Below is a small trained network, with its code and all its weights. Each question gives an input and a target symbol and asks what happens when units are switched off, that is, made to give their printed mean instead of their output.

import numpy as np


def w(rows, s, z=0):
    codes = np.array(rows[::2]) - 128.0
    scale = np.full(codes.shape[1], s)
    scale[-1] = z or s
    return codes * scale


def f(y):
    return y / 2 * (1 + np.tanh(0.7978845608 * (y + 0.044715 * y**3)))


def softmax(a):
    e = np.exp(a - a.max(-1, keepdims=True))
    return e / e.sum(-1, keepdims=True)


def log_softmax(a):
    a = a - a.max(-1, keepdims=True)
    return a - np.log(np.exp(a).sum(-1, keepdims=True))


def net(x, mask):
    ids = ['γδεζμξστω'.index(c) for c in x.split()]
    T = len(ids)
    res = E[ids] + P[:T]
    u = 0
    for l in range(3):
        r = res
        for j in range(2):
            rows = slice(4 * j, 4 * j + 4)
            q, k, v = (r @ M[l][rows].T for M in (Q, K, V))
            z = softmax(np.where(np.tri(T) > 0, q @ k.T / 4**0.5, -1e9)) @ v
            o = O[l][rows]
            res = res + np.where(mask[u + j], z, o[:, -1]) @ o[:, :-1]
        u += 2
        y = f(res @ A[l][:, :-1].T + A[l][:, -1])
        res = res + np.where(mask[u : u + 8], y, B[l][:, -1]) @ B[l][:, :-1]
        u += 8
    return log_softmax(res[-1] @ U[:, :-1].T + U[:, -1])


Q, K, V, O, A, B = {}, {}, {}, {}, {}, {}
E = w([
[94,191,96,150],'γ',
[118,71,120,123],'δ',
[160,111,162,68],'ε',
[136,63,165,152],'ζ',
[130,74,55,98],'μ',
[183,147,144,124],'ξ',
[108,92,91,9],'σ',
[216,195,106,173],'τ',
[16,125,104,117],'ω',
],0.013)
P = w([
[150,114,87,229],'0',
[70,185,178,55],'1',
[154,86,74,254],'2',
[60,170,195,43],'3',
[168,92,49,230],'4',
[49,173,191,38],'5',
],0.0063)
Q[0] = w([
[60,129,151,168],'0.h0',
[73,255,178,73],'0.h0',
[172,34,129,51],'0.h0',
[170,69,64,129],'0.h0',
[158,169,59,141],'0.h1',
[137,133,165,149],'0.h1',
[76,82,159,174],'0.h1',
[123,129,152,231],'0.h1',
],0.0069)
K[0] = w([
[84,125,255,40],'0.h0',
[12,148,246,109],'0.h0',
[244,63,180,180],'0.h0',
[232,166,173,242],'0.h0',
[68,121,253,191],'0.h1',
[120,122,105,194],'0.h1',
[45,115,21,102],'0.h1',
[67,112,169,138],'0.h1',
],0.0053)
V[0] = w([
[175,192,3,142],'0.h0',
[18,255,146,86],'0.h0',
[57,109,59,37],'0.h0',
[184,173,111,200],'0.h0',
[180,135,215,81],'0.h1',
[235,89,190,192],'0.h1',
[177,157,126,222],'0.h1',
[188,95,178,100],'0.h1',
],0.0042)
O[0] = w([
[181,165,38,250,240],'0.h0',
[62,183,188,196,171],'0.h0',
[55,122,184,181,171],'0.h0',
[72,113,15,138,165],'0.h0',
[254,187,174,66,2],'0.h1',
[248,125,115,136,61],'0.h1',
[209,28,162,123,167],'0.h1',
[177,135,143,60,41],'0.h1',
],0.0038,0.00082)
A[0] = w([
[110,154,134,222,108],'0.n0',
[50,43,146,90,251],'0.n1',
[73,92,168,139,166],'0.n2',
[229,65,63,151,179],'0.n3',
[146,254,163,137,218],'0.n4',
[157,181,140,150,208],'0.n5',
[55,204,196,101,78],'0.n6',
[129,123,164,165,100],'0.n7',
],0.0085,0.0025)
B[0] = w([
[92,116,46,104,182],'0.n0',
[104,11,141,111,254],'0.n1',
[30,64,159,130,167],'0.n2',
[74,210,173,253,244],'0.n3',
[208,173,125,228,222],'0.n4',
[181,153,131,145,167],'0.n5',
[74,223,187,128,216],'0.n6',
[166,88,143,86,120],'0.n7',
],0.0053,0.0036)
Q[1] = w([
[199,175,83,11],'1.h0',
[102,235,125,219],'1.h0',
[143,108,86,253],'1.h0',
[160,187,15,150],'1.h0',
[214,117,131,71],'1.h1',
[152,86,24,64],'1.h1',
[153,206,182,30],'1.h1',
[162,154,99,208],'1.h1',
],0.0057)
K[1] = w([
[72,199,123,122],'1.h0',
[171,131,83,127],'1.h0',
[140,100,54,220],'1.h0',
[146,182,86,154],'1.h0',
[97,68,133,145],'1.h1',
[124,23,89,104],'1.h1',
[2,123,163,147],'1.h1',
[152,172,125,206],'1.h1',
],0.0067)
V[1] = w([
[38,158,141,119],'1.h0',
[106,86,201,36],'1.h0',
[177,136,255,44],'1.h0',
[154,40,165,199],'1.h0',
[187,111,224,205],'1.h1',
[61,60,68,36],'1.h1',
[112,227,120,189],'1.h1',
[104,14,81,148],'1.h1',
],0.0041)
O[1] = w([
[169,104,121,115,147],'1.h0',
[116,97,188,100,33],'1.h0',
[113,112,180,60,2],'1.h0',
[2,132,151,172,174],'1.h0',
[63,153,184,169,146],'1.h1',
[196,85,133,58,58],'1.h1',
[71,185,64,162,232],'1.h1',
[175,78,136,176,121],'1.h1',
],0.0055,0.0029)
A[1] = w([
[144,115,149,33,168],'1.n0',
[147,77,171,53,60],'1.n1',
[184,33,111,106,144],'1.n2',
[110,126,61,125,192],'1.n3',
[214,138,181,25,1],'1.n4',
[110,129,211,44,25],'1.n5',
[67,85,243,96,181],'1.n6',
[3,191,116,151,24],'1.n7',
],0.0059,0.0011)
B[1] = w([
[227,117,86,72,163],'1.n0',
[204,109,91,84,170],'1.n1',
[59,109,58,46,154],'1.n2',
[229,75,5,103,167],'1.n3',
[198,199,89,140,155],'1.n4',
[228,133,181,120,170],'1.n5',
[144,35,236,120,198],'1.n6',
[51,144,1,184,253],'1.n7',
],0.0047,0.0057)
Q[2] = w([
[137,15,76,78],'2.h0',
[2,63,71,151],'2.h0',
[166,6,82,221],'2.h0',
[161,210,160,169],'2.h0',
[143,89,137,90],'2.h1',
[113,142,68,159],'2.h1',
[222,96,168,169],'2.h1',
[49,121,177,9],'2.h1',
],0.0045)
K[2] = w([
[100,106,96,123],'2.h0',
[69,98,131,99],'2.h0',
[159,22,181,32],'2.h0',
[148,169,77,124],'2.h0',
[153,145,107,165],'2.h1',
[96,112,136,147],'2.h1',
[115,213,113,180],'2.h1',
[254,100,178,96],'2.h1',
],0.0073)
V[2] = w([
[141,143,227,149],'2.h0',
[40,142,165,150],'2.h0',
[129,64,202,191],'2.h0',
[130,16,181,57],'2.h0',
[114,253,59,178],'2.h1',
[146,145,166,68],'2.h1',
[170,123,107,90],'2.h1',
[107,67,192,78],'2.h1',
],0.0059)
O[2] = w([
[66,162,224,123,60],'2.h0',
[142,35,107,254,166],'2.h0',
[80,74,206,244,119],'2.h0',
[55,57,125,36,11],'2.h0',
[144,148,189,87,255],'2.h1',
[186,115,122,188,34],'2.h1',
[169,208,98,176,97],'2.h1',
[102,100,66,207,26],'2.h1',
],0.0038,0.0053)
A[2] = w([
[94,74,77,174,230],'2.n0',
[163,108,250,50,168],'2.n1',
[214,153,217,113,164],'2.n2',
[107,123,243,190,157],'2.n3',
[95,196,205,255,187],'2.n4',
[82,98,106,147,212],'2.n5',
[120,95,141,66,254],'2.n6',
[134,170,61,153,122],'2.n7',
],0.0069,0.0017)
B[2] = w([
[122,126,162,145,185],'2.n0',
[166,78,99,247,177],'2.n1',
[143,191,175,211,161],'2.n2',
[140,117,240,29,166],'2.n3',
[40,253,106,32,246],'2.n4',
[99,98,159,182,164],'2.n5',
[81,15,30,123,163],'2.n6',
[177,114,97,119,200],'2.n7',
],0.0055,0.011)
U = w([
[215,108,41,123,131],'γ',
[130,81,168,164,168],'δ',
[166,159,181,94,232],'ε',
[58,137,176,103,80],'ζ',
[178,110,133,252,133],'μ',
[136,176,158,96,184],'ξ',
[84,99,54,2,176],'σ',
[53,169,64,86,2],'τ',
[93,72,77,199,83],'ω',
],0.0058,0.0029)

Each question gives the input, a string of symbols that net reads in full, and the target symbol t.
The units are the heads (4 rows each of Q, K, V and O) and the neurons (one row each of A and B). Each row of codes is followed by its name. A weight is (code - 128) times the scale printed after its matrix; where a second scale follows, it is the last column's (O, A, B and U).
mask holds one flag per unit, layer by layer, with each layer's heads first. A switched-off unit (its flag False) gives its mean, the last column of its rows in O or B, instead of its output. The means were averaged over made-up inputs and are rounded, as every weight is.
A unit's drop is (log p(t) with every unit on - log p(t) with that unit switched off) / (log p(t) with every unit on - log p(t) with every unit switched off).
unit that matters most: the unit with the biggest drop
top k neurons: the k neurons with the biggest drops, biggest first
k most important neurons of layer l: the k neurons of layer l with the biggest drops, biggest first
drop when u is switched off: that unit's drop, to one decimal
input ζ ζ γ τ τ ζ, target δ: top neuron => 2.n1
input σ σ ω δ γ δ, target ω: 2 most important neurons of layer 0 => 0.n1, 0.n3
input ω γ γ σ ε, target σ: top 2 neurons => 0.n4, 0.n3
input γ ω γ ω δ, target ω: 2 most important neurons of layer 0 => 0.n1, 0.n2
input γ ω γ, target ω: 3 most important neurons of layer 0 => 0.n1, 0.n2, 0.n0
input τ ζ ζ, target τ: top 2 neurons => 0.n3, 2.n4
input γ σ ω ξ γ γ, target τ: top 3 neurons => 2.n4, 0.n6, 0.n4
input γ μ γ ω, target ζ: 3 most important neurons of layer 0 => 0.n6, 0.n2, 0.n1
input γ ξ τ, target τ: top 2 neurons => 0.n3, 2.n4
input σ γ γ σ ζ, target σ: 3 most important neurons of layer 0 => 0.n4, 0.n1, 0.n3
input τ σ ζ, target τ: top 2 neurons => 0.n3, 1.n7
input σ τ σ μ, target σ: 2 most important neurons of layer 2 => 2.n6, 2.n2
input ε τ σ ζ ω, target ω: 3 most important neurons of layer 2 => 2.n4, 2.n5, 2.n3
input ζ ζ ζ, target ζ: top 2 neurons => 0.n3, 2.n3
input ω γ ζ ζ, target δ: unit that matters most => 1.n6
input γ σ δ, target σ: 3 most important neurons of layer 0 => 0.n4, 0.n1, 0.n3
input ζ γ ξ, target ξ: 2 most important neurons of layer 0 => 0.n3, 0.n1
input γ ζ ε ε, target μ: 2 most important neurons of layer 2 => 2.n1, 2.n2
input γ δ ε σ μ, target σ: 2 most important neurons of layer 2 => 2.n1, 2.n2
input τ ε ξ, target τ: most important neuron of layer 1 => 1.n7
input ζ σ σ, target σ: drop when 1.h1 is switched off => 0.4
input γ γ γ, target γ: drop when 2.h0 is switched off => 0.5
input γ σ ξ σ γ, target σ: drop when 2.n2 is switched off => 0.1
input γ γ γ ω, target ζ: drop when 0.n6 is switched off => 0.3
